Here is a tiny trained network, its code and every weight. The questions are about switching its units off for an input and a class, where a switched-off unit gives its printed mean instead of its output.

import numpy as np


def w(rows, s, z=0):
    codes = np.array(rows[::2]) - 128.0
    scale = np.full(codes.shape[1], s)
    scale[-1] = z or s
    return codes * scale


def f(y):
    return y / 2 * (1 + np.tanh(0.7978845608 * (y + 0.044715 * y**3)))


def log_softmax(a):
    a = a - a.max(-1, keepdims=True)
    return a - np.log(np.exp(a).sum(-1, keepdims=True))


def net(x, mask):
    res = np.array(x, float).reshape(1, 4) / 4 @ E
    y = f(res @ A[0][:, :-1].T + A[0][:, -1])
    res = res + np.where(mask, y, B[0][:, -1]) @ B[0][:, :-1]
    return log_softmax(res[-1] @ U[:, :-1].T + U[:, -1])


A, B = {}, {}
E = w([
[176,126,2,74],'x0',
[43,136,38,181],'x1',
[104,20,133,128],'x2',
[53,89,110,24],'x3',
],0.0084)
A[0] = w([
[121,105,222,191,168],'N1',
[141,183,88,188,62],'N2',
[152,138,80,48,182],'N3',
[148,203,122,208,210],'N4',
[197,52,130,144,199],'N5',
[152,201,102,220,144],'N6',
[99,139,59,123,129],'N7',
[168,124,70,102,196],'N8',
[29,110,159,146,103],'N9',
[157,115,107,136,236],'N10',
[16,144,121,100,231],'N11',
[189,180,170,93,160],'N12',
[186,90,163,79,240],'N13',
[66,81,137,89,32],'N14',
[154,123,83,130,171],'N15',
[230,224,178,147,196],'N16',
[154,65,226,169,113],'N17',
[157,135,128,44,99],'N18',
[120,123,99,102,209],'N19',
[68,109,199,176,150],'N20',
[152,125,39,122,90],'N21',
[82,154,136,113,252],'N22',
[157,187,85,191,129],'N23',
[245,224,182,176,197],'N24',
],0.011,0.0039)
B[0] = w([
[129,198,50,131,209],'N1',
[80,116,164,225,161],'N2',
[134,223,156,150,185],'N3',
[79,173,187,199,206],'N4',
[221,100,175,71,174],'N5',
[102,158,183,207,198],'N6',
[125,145,84,120,170],'N7',
[159,203,130,125,180],'N8',
[57,81,66,82,170],'N9',
[184,191,127,132,162],'N10',
[26,106,95,149,196],'N11',
[84,171,166,205,184],'N12',
[163,161,237,163,190],'N13',
[111,84,163,166,155],'N14',
[154,186,120,111,158],'N15',
[80,205,209,217,238],'N16',
[186,174,6,59,197],'N17',
[107,180,182,192,155],'N18',
[133,147,114,154,160],'N19',
[73,150,20,123,190],'N20',
[152,188,104,118,178],'N21',
[65,129,111,162,165],'N22',
[104,184,159,203,180],'N23',
[119,209,246,254,254],'N24',
],0.0087,0.011)
U = w([
[42,41,21,102,97],'0',
[135,9,143,142,3],'1',
[194,177,13,108,217],'2',
[109,169,182,222,172],'3',
[247,82,149,107,69],'4',
],0.011,0.0057)

Each question gives the input, the list of numbers given to net, and the class t.
The units are the neurons (one row each of A and B). Each row of codes is followed by its name. A weight is (code - 128) times the scale printed after its matrix; where a second scale follows, it is the last column's (A, B and U).
mask holds one flag per neuron, in row order. A switched-off neuron (its flag False) gives its mean, the last column of its row in B, instead of its output. The means were averaged over made-up inputs and are rounded, as every weight is.
A unit's drop is (log p(t) with every unit on - log p(t) with that unit switched off) / (log p(t) with every unit on - log p(t) with every unit switched off).
The circuit of an input: a set's keep is (log p(t) with only the set's units on - log p(t) with every unit switched off) / (log p(t) with every unit on - log p(t) with every unit switched off). Starting from the 12 units with the biggest drops (on a tie, the unit counted first), units are removed one at a time, each time the one whose removal leaves the highest keep (on an exact tie, the one counted first), for as long as the keep stays at least 0.8.
circuit, biggest first: the units of the circuit, biggest drop first
k most important neurons: the k neurons with the biggest drops, biggest first
drop when u is switched off: that unit's drop, to one decimal
input [4,2,0,8], class 0: circuit, biggest first	N24; N11
input [6,0,3,-3], class 2: circuit, biggest first	N24; N16
input [-2,-3,4,7], class 0: most important neuron	N24
input [3,0,-5,8], class 2: 4 most important neurons	N24; N16; N4; N6
input [4,8,-5,7], class 2: 2 most important neurons	N3; N21
input [-5,-5,2,6], class 0: drop when N24 is switched off	0.1
input [-1,1,-6,7], class 0: drop when N24 is switched off	0.2
input [6,0,6,-6], class 4: drop when N16 is switched off	0.1
input [-3,-3,3,3], class 0: drop when N24 is switched off	0.1
input [8,-1,-2,8], class 2: 2 most important neurons	N24; N16
